Each row is followed by roughly how far along a hidden order it lies, from 0 to 10. A new part has a new order.
[-5 0 -3 -5 -19 -3 2 13 -1 8 -9 7 2 3 -1 -3 -9 8 -7 -16 -6 -5 -49 5 -2 -4 17 8 -10 -24 11 -11 -8 13 -13 -2 -6 -14 10 -63 -12 5 20 1 -8 9 -9 -13 -10 -21 3 9 3 1 -17 1 -5 -7 2 -6 3 -1 4 9 7 3 -8 6 -47 1 -11 9 -2 -1 -3 0 -10 -4 -1 -5 -4 -6 -5 -2 0 -16 -2 -4 -6 1 1 -20 1 3 2 -9 18 24 0 1 18 -8 -1 5 -5 -18 14 7 5 18 -3 -4 -2 -2 -1 24 -1 -8 -5 25 -33 -3 16 4 -20 -5 6 13 -12 -12 -10 -10 -4 -6 40 3 4 5 28 -4 1 46 9] -> 5
[3 -3 -1 -5 8 2 -2 -18 -3 2 6 -10 -6 -1 -1 -2 6 -14 -3 9 -12 5 5 -11 4 -11 -26 3 -2 0 -16 10 -5 -4 2 -2 4 7 -2 16 0 4 18 0 2 5 -6 4 3 7 -7 -10 3 1 -7 1 -1 -4 4 -4 -2 -3 2 8 5 -6 -1 2 -20 -7 9 -3 -4 -1 10 1 9 4 3 -4 -2 14 -1 2 -2 -9 4 -3 -16 -1 3 23 3 -5 5 -5 4 2 -4 -2 -11 3 4 0 4 -5 -4 -18 0 11 -2 3 0 2 -6 -4 1 2 3 26 14 -1 15 3 -2 1 -5 2 -1 5 -10 2 7 -4 25 1 -5 3 -9 7 3 -35 -2] -> 8
[-1 1 -7 8 8 4 -3 -17 -6 2 0 -16 -11 4 -6 7 2 2 2 12 -7 0 30 -4 8 -10 -32 -9 3 -16 10 5 0 3 -25 13 37 0 5 -17 7 4 25 -3 -1 2 -2 -9 0 21 -6 1 -1 2 -37 -5 2 -2 9 8 2 25 9 11 6 -6 7 17 12 -16 36 1 -3 7 8 1 -11 2 7 -1 -16 17 0 3 2 -8 0 15 3 -4 -2 14 -13 -10 3 -15 -6 -8 -1 10 -4 -1 9 5 -3 -3 14 -1 1 3 3 1 4 4 -1 -9 -1 1 0 23 -10 0 10 3 -1 9 1 8 0 9 7 3 2 -7 18 -3 -8 3 -16 8 5 -25 16] -> 7
[0 1 2 -5 -3 4 -1 -18 3 -5 -10 4 -1 -14 3 -18 16 -17 -4 10 -5 4 -23 12 -7 -6 -2 11 -6 27 -29 4 -15 -3 7 -2 -8 17 -15 -7 -10 4 5 -1 23 -6 -2 8 -15 -29 4 -12 8 1 18 -10 -7 -3 0 -21 -3 -51 -16 2 -10 -2 -10 0 -56 10 3 1 -10 -9 7 4 19 -6 -1 -1 6 -6 -1 -2 -11 3 11 -15 -22 4 0 -37 21 1 2 6 24 18 0 -17 -7 0 -2 -7 14 5 -19 -13 -9 0 -5 4 -1 -7 -3 2 3 4 6 18 -6 -8 11 4 -9 -16 -11 22 2 -26 -12 -14 7 2 38 1 7 11 23 0 2 3 -9] -> 9
[6 -4 -1 1 13 0 3 -28 -2 -6 -11 -5 -12 -5 -4 6 12 -10 7 8 1 0 20 0 0 -12 -34 -3 1 7 17 0 11 -2 3 0 9 11 -8 18 16 0 -4 -3 14 -5 12 -16 -2 -3 5 -6 1 1 10 -4 2 6 3 -8 1 9 -14 -4 -3 -2 11 9 10 -14 33 0 4 1 2 1 -6 2 -1 -2 9 3 3 2 -2 14 4 11 10 -2 -4 -14 -4 -12 -10 3 18 -7 -2 4 -6 -3 2 -4 0 11 -1 -7 -2 -7 2 0 3 -2 17 -23 0 3 -1 -1 -12 -5 -5 -4 -5 -7 -7 -8 10 22 -3 -20 1 1 -1 -1 -9 17 -8 5 -6 19 -31] -> 7
[-1 0 1 11 4 3 2 11 -3 4 -7 -1 -1 0 -4 3 0 18 -1 -17 9 -5 10 -10 -5 7 27 -3 5 -29 48 -7 5 21 -37 4 5 -14 -7 -51 -5 -2 -6 1 0 -4 -1 -17 -16 -3 0 10 -2 0 -8 10 3 -5 6 3 2 43 -8 -6 -10 -2 3 13 14 4 7 9 3 4 -6 -6 -19 -7 -3 10 -3 -13 -7 1 6 -2 -3 -4 24 1 -1 -14 -12 -2 -6 -5 -13 -8 -1 5 9 -3 -7 -2 -8 2 19 12 1 -15 3 -4 4 -7 12 -8 -1 -4 -6 -26 -10 -9 -9 -3 -13 4 1 -10 1 6 14 1 -5 4 -27 -6 -2 14 14 -5 5 20 -5] -> 2
[-3 -1 2 7 -13 -4 9 17 5 -7 -14 20 1 3 1 2 0 18 -2 -18 12 -8 -46 -17 -8 10 23 -5 2 7 53 -16 18 2 0 -11 -19 -11 -4 -38 9 -4 -30 1 -1 -1 5 -13 -9 -29 3 9 -1 0 32 11 2 7 -5 0 0 3 -6 -14 -8 5 -4 -5 5 3 -1 1 2 -1 -14 0 -17 -3 -9 4 14 -19 -1 -3 2 9 -2 -10 12 2 -4 -28 4 5 -10 8 15 14 0 2 16 -6 -11 -5 -3 -8 13 20 1 -8 1 -2 0 -3 23 11 -1 -6 -12 -28 -13 -4 -13 -2 -17 -9 0 -20 4 10 1 -29 -10 13 -30 0 -1 7 45 -8 -4 63 -21] -> 3
[-3 -4 -4 -10 -1 1 -1 -5 0 6 8 -5 -6 6 -3 9 -1 2 -1 6 -11 2 -4 -14 6 -6 -9 0 -1 -4 -19 2 9 3 7 -3 12 1 12 -30 3 3 17 0 -6 13 -5 1 11 11 -11 -7 1 2 -15 -2 2 0 5 4 -1 19 13 7 10 -3 3 4 4 -11 23 -4 -2 4 7 1 -13 4 6 -9 -3 16 -1 1 3 -15 0 7 -8 -3 3 27 -16 2 0 -6 -1 15 -2 4 0 -4 10 7 0 -12 -1 -5 5 20 0 -1 3 5 1 18 -1 -2 3 35 -1 0 15 4 -8 1 4 3 -1 8 -7 -3 1 -5 20 3 -6 2 -12 9 1 -14 0] -> 9
[-1 -4 5 -12 -1 -1 2 -18 -2 -5 7 -1 -1 -1 2 4 4 -13 1 9 -8 3 -3 1 3 -9 -15 3 -6 17 -15 2 3 -12 31 -8 -7 11 5 33 6 -2 -6 0 1 5 1 15 14 0 4 -11 1 0 1 -4 1 4 -3 3 -2 -18 -11 -2 5 4 5 -8 12 -15 -11 -3 -1 -6 2 2 3 6 -1 -12 8 4 8 2 4 -3 2 1 -15 0 2 6 -2 -2 2 9 7 -1 0 -5 0 2 2 3 2 3 -15 -9 -2 9 0 1 -2 3 -6 3 0 4 3 13 13 4 -3 1 1 -6 -1 -1 -2 2 -10 -3 1 0 15 3 -10 0 -1 1 -21 10 -13] -> 8
[-8 2 -6 -2 -2 3 -2 -7 -5 5 3 -10 -7 6 -4 6 4 9 -4 0 -11 -1 -7 -6 3 -4 0 0 -2 -26 9 2 3 18 -22 6 21 -7 1 -63 -10 6 25 -1 -3 3 -8 -5 -4 2 -9 6 3 2 -34 2 -2 -7 9 2 1 23 11 10 2 -6 2 16 -20 3 10 7 -3 5 6 -2 -12 -2 2 -2 -11 8 -6 1 3 -18 -1 -8 -4 0 1 -1 -19 1 5 -13 0 1 0 4 2 -3 7 12 -5 -11 20 -2 2 4 -1 -1 5 -2 6 15 -1 -4 3 24 -17 -4 17 2 -13 5 3 14 -6 -13 -1 1 1 -4 19 -1 -5 11 -5 3 10 4 14] -> 5
[4 -2 1 -3 14 1 2 -34 -5 -9 7 -4 -8 -11 -2 14 18 -4 14 19 -1 0 59 7 3 -5 -50 -12 3 19 3 5 15 -10 17 7 18 18 -3 57 15 -3 -8 -3 6 -5 12 -2 16 20 3 -8 -4 1 -4 -5 7 3 0 9 -1 15 1 -7 -3 10 21 9 52 -26 20 -2 -1 3 0 2 -8 5 -2 -6 3 9 10 3 7 11 1 13 10 -2 -1 4 -10 -3 -4 5 -10 -27 6 4 -7 3 8 2 1 19 -17 -1 -3 -10 6 4 3 10 2 -27 -2 7 3 -5 5 -1 -17 -3 3 -1 -6 -16 7 17 9 -1 -2 7 -24 -3 -10 4 -33 5 -14 -14 -23] -> 10
[5 -2 0 5 -11 -4 1 12 3 8 -13 6 5 2 0 -12 -6 9 -11 -19 -1 -2 -42 0 -5 0 33 10 -4 -19 14 -9 -6 18 -33 -6 -13 -12 0 -62 -10 2 7 3 -5 2 -6 -15 -20 -27 3 5 4 0 -14 5 -6 -5 -2 -8 1 -6 -10 11 4 -12 -13 3 -32 15 -9 5 2 0 -2 -1 -1 -8 -1 3 0 -18 -8 -4 -6 -7 -1 -12 -2 1 -1 -19 12 -2 0 -5 9 9 -5 0 19 -2 -8 -3 -4 -16 20 1 3 12 -3 -5 -3 -10 5 9 1 -6 -5 1 -10 -4 13 2 -14 -5 1 17 -4 -10 -7 -8 1 -5 19 1 7 4 33 -1 5 30 -3] -> 2
[4 -5 6 9 20 3 2 -26 -4 -8 -8 0 -4 -6 0 1 7 -18 4 5 8 1 23 -1 0 -3 -26 -5 8 16 25 -1 10 -9 -4 -5 6 9 -23 54 15 -6 -23 -2 14 -11 11 3 -4 9 10 -6 -2 -2 13 -2 6 3 7 -2 -2 3 -23 -16 -14 4 7 6 43 -18 24 2 5 -1 3 -2 5 2 -1 10 6 -3 2 5 2 13 4 3 10 1 -4 -5 -3 -15 -5 16 -10 -25 -4 2 -20 4 -4 -11 4 22 -5 -3 -7 -25 3 3 1 -6 8 -32 1 8 -4 -31 27 -4 -18 -6 11 1 -7 -20 4 16 10 -2 2 9 -36 -5 -6 10 -5 -1 -14 -14 -22] -> 6
[-6 4 0 22 9 4 -2 5 -8 3 -4 -6 -3 8 -3 -4 -1 13 -7 -14 5 -4 -2 -25 0 8 17 -3 7 -35 43 -4 -4 28 -45 8 22 -23 -11 -52 -10 3 6 -1 1 -6 -5 -9 -17 0 -2 14 -1 0 -25 6 -1 -6 17 0 1 25 -3 0 -6 -3 -4 20 10 9 16 8 3 4 1 -8 -10 -5 1 16 -12 -2 -9 3 3 -7 0 -8 13 2 -1 -13 -19 -6 2 -11 -18 -7 -4 5 2 0 -6 3 -6 -2 29 7 -1 -20 3 -1 6 -11 5 -6 -1 -3 -3 -22 -3 -3 4 -4 -3 11 1 -3 -5 -3 17 12 -2 4 -22 -7 -5 10 12 -5 5 3 27] -> 0
[5 -2 3 6 13 3 -6 -20 -6 5 2 -10 1 -12 0 -18 12 -14 -3 11 -13 5 19 9 1 -12 -5 9 -2 3 -43 11 -18 5 0 12 11 14 -7 -1 -11 4 26 0 9 2 -9 4 -13 7 -6 -10 2 0 -25 -5 -8 -11 5 -3 -2 -9 -12 18 -4 -6 -1 7 -33 1 -7 5 -11 -1 13 3 20 -4 7 0 -8 -1 -4 2 -6 -7 7 -12 -15 1 2 11 11 -5 11 -6 -6 -16 -4 -9 0 4 5 -3 7 2 -2 -24 -6 7 0 4 0 -3 -19 -16 1 5 5 20 10 0 19 3 -6 -2 -8 25 -4 -19 -12 9 12 -11 51 -2 3 4 -1 9 0 -51 9] -> 7
